Below are the code and all the weights of a small trained network. Each question names an input and a class and asks about switching units off, where a switched-off unit gives its printed mean instead of its output.

import numpy as np


def w(rows, s, z=0):
    codes = np.array(rows[::2]) - 128.0
    scale = np.full(codes.shape[1], s)
    scale[-1] = z or s
    return codes * scale


def norm(h):
    return h / np.sqrt((h * h).mean(-1, keepdims=True) + 1e-5)


def f(y):
    return y / 2 * (1 + np.tanh(0.7978845608 * (y + 0.044715 * y**3)))


def log_softmax(a):
    a = a - a.max(-1, keepdims=True)
    return a - np.log(np.exp(a).sum(-1, keepdims=True))


def net(x, mask):
    res = np.array(x, float).reshape(1, 5) / 4 @ E
    u = 0
    for l in range(2):
        y = f(norm(res) @ A[l][:, :-1].T + A[l][:, -1])
        res = res + np.where(mask[u : u + 8], y, B[l][:, -1]) @ B[l][:, :-1]
        u += 8
    return log_softmax(norm(res)[-1] @ U[:, :-1].T + U[:, -1])


A, B = {}, {}
E = w([
[121,143,140,126,136,117,122,136,130,130,127],'x0',
[82,179,119,218,145,221,139,107,30,183,68],'x1',
[51,105,199,91,114,207,51,71,147,114,154],'x2',
[161,254,48,170,137,205,109,76,183,115,175],'x3',
[116,140,133,128,133,125,136,135,129,136,144],'x4',
],0.0066)
A[0] = w([
[152,31,158,73,124,51,111,172,178,79,173,164],'0.n0',
[78,119,123,44,118,170,56,93,180,88,165,48],'0.n1',
[183,156,74,110,111,97,177,176,144,167,119,5],'0.n2',
[198,155,98,82,120,111,100,116,251,78,208,54],'0.n3',
[79,77,150,144,150,134,107,133,70,164,106,102],'0.n4',
[172,180,153,134,152,114,136,87,254,83,141,40],'0.n5',
[30,60,185,122,116,202,69,104,138,119,126,11],'0.n6',
[40,98,228,80,120,176,42,24,185,123,160,217],'0.n7',
],0.0061,0.0032)
B[0] = w([
[92,170,127,192,164,125,174,33,211,203,98,232],'0.n0',
[86,78,136,234,115,185,80,153,133,80,213,182],'0.n1',
[112,115,124,56,140,128,100,107,138,107,115,153],'0.n2',
[188,103,119,63,112,110,84,221,1,118,124,216],'0.n3',
[205,128,114,76,140,152,201,144,102,93,132,160],'0.n4',
[149,149,101,120,114,111,105,151,68,108,149,175],'0.n5',
[129,187,61,37,178,53,112,110,75,185,65,181],'0.n6',
[54,84,142,102,100,190,108,117,122,43,154,254],'0.n7',
],0.0073,0.0087)
A[1] = w([
[184,149,143,182,143,112,161,106,168,189,116,34],'1.n0',
[145,185,83,169,159,201,123,109,149,107,122,42],'1.n1',
[34,132,131,184,136,189,111,18,193,108,124,63],'1.n2',
[187,203,112,226,126,88,145,96,246,210,114,4],'1.n3',
[165,110,170,182,141,103,198,197,115,165,50,191],'1.n4',
[119,190,85,157,131,170,82,94,125,92,131,161],'1.n5',
[107,148,182,58,116,145,69,82,59,117,121,62],'1.n6',
[84,63,155,75,160,62,153,118,253,97,127,100],'1.n7',
],0.007,0.0015)
B[1] = w([
[91,141,96,154,93,134,96,140,147,102,111,174],'1.n0',
[86,103,135,111,137,94,111,107,148,154,120,172],'1.n1',
[251,166,165,106,158,63,140,91,169,181,174,253],'1.n2',
[102,105,41,167,84,111,118,145,117,143,37,219],'1.n3',
[111,109,149,148,98,166,58,155,137,67,181,216],'1.n4',
[121,94,165,152,107,103,165,124,163,140,112,205],'1.n5',
[123,135,106,135,145,128,197,161,131,128,77,213],'1.n6',
[113,177,136,161,121,136,141,101,138,180,109,219],'1.n7',
],0.012,0.0059)
U = w([
[63,125,61,207,71,86,111,121,193,178,29,208],'0',
[88,78,154,156,86,200,59,210,111,9,201,235],'1',
[126,156,206,102,182,121,182,22,231,203,168,109],'2',
[55,100,139,47,183,193,216,151,69,101,53,3],'3',
[245,157,59,74,136,64,129,203,91,141,143,28],'4',
],0.012,0.0014)

Each question gives the input, the list of numbers given to net, and the class t.
The units are the neurons (one row each of A and B). Each row of codes is followed by its name. A weight is (code - 128) times the scale printed after its matrix; where a second scale follows, it is the last column's (A, B and U).
mask holds one flag per neuron, layer by layer. A switched-off neuron (its flag False) gives its mean, the last column of its row in B, instead of its output. The means were averaged over made-up inputs and are rounded, as every weight is.
A unit's drop is (log p(t) with every unit on - log p(t) with that unit switched off) / (log p(t) with every unit on - log p(t) with every unit switched off).
The circuit of an input: a set's keep is (log p(t) with only the set's units on - log p(t) with every unit switched off) / (log p(t) with every unit on - log p(t) with every unit switched off). Starting from the 12 units with the biggest drops (on a tie, the unit counted first), units are removed one at a time, each time the one whose removal leaves the highest keep (on an exact tie, the one counted first), for as long as the keep stays at least 0.8.
units of the circuit, in order: the units of the circuit, biggest drop first
k most important neurons: the k neurons with the biggest drops, biggest first
top k neurons in layer l: the k neurons of layer l with the biggest drops, biggest first
drop when u is switched off: that unit's drop, to one decimal
input [-2,3,-6,-7,-3], class 1: units of the circuit, in order => [1.n4]
input [-8,8,5,-1,5], class 3: units of the circuit, in order => [0.n0, 1.n6]
input [5,5,5,0,-1], class 3: 4 most important neurons => [0.n0, 0.n6, 1.n6, 0.n4]
input [-6,-1,5,4,5], class 1: 2 most important neurons => [0.n1, 0.n0]
input [-6,-7,5,3,1], class 1: 2 most important neurons => [0.n3, 0.n1]
input [-7,4,1,-4,-8], class 3: 2 most important neurons => [1.n2, 0.n6]
input [0,-2,0,4,-4], class 4: 3 most important neurons => [0.n3, 1.n4, 0.n7]
input [4,-5,1,4,-6], class 1: 4 most important neurons => [0.n3, 0.n1, 1.n2, 0.n6]
input [-4,-1,8,8,8], class 1: 2 most important neurons => [0.n0, 0.n3]
input [2,-4,0,6,-8], class 4: top 2 neurons in layer 1 => [1.n4, 1.n0]
input [-6,4,1,4,-1], class 2: 2 most important neurons => [1.n2, 0.n0]
input [7,7,8,-2,6], class 3: 2 most important neurons => [0.n0, 0.n6]
input [1,2,5,2,-4], class 2: 2 most important neurons => [0.n3, 1.n2]
input [-6,8,3,7,-8], class 2: units of the circuit, in order => [1.n2]
input [5,0,-8,0,-1], class 0: top 2 neurons in layer 1 => [1.n3, 1.n2]
input [7,-8,8,-3,-1], class 2: drop when 0.n0 is switched off => 3.8
input [8,6,5,-2,7], class 3: drop when 0.n0 is switched off => 0.5
input [5,-8,-5,-6,3], class 0: drop when 0.n0 is switched off => 0.4
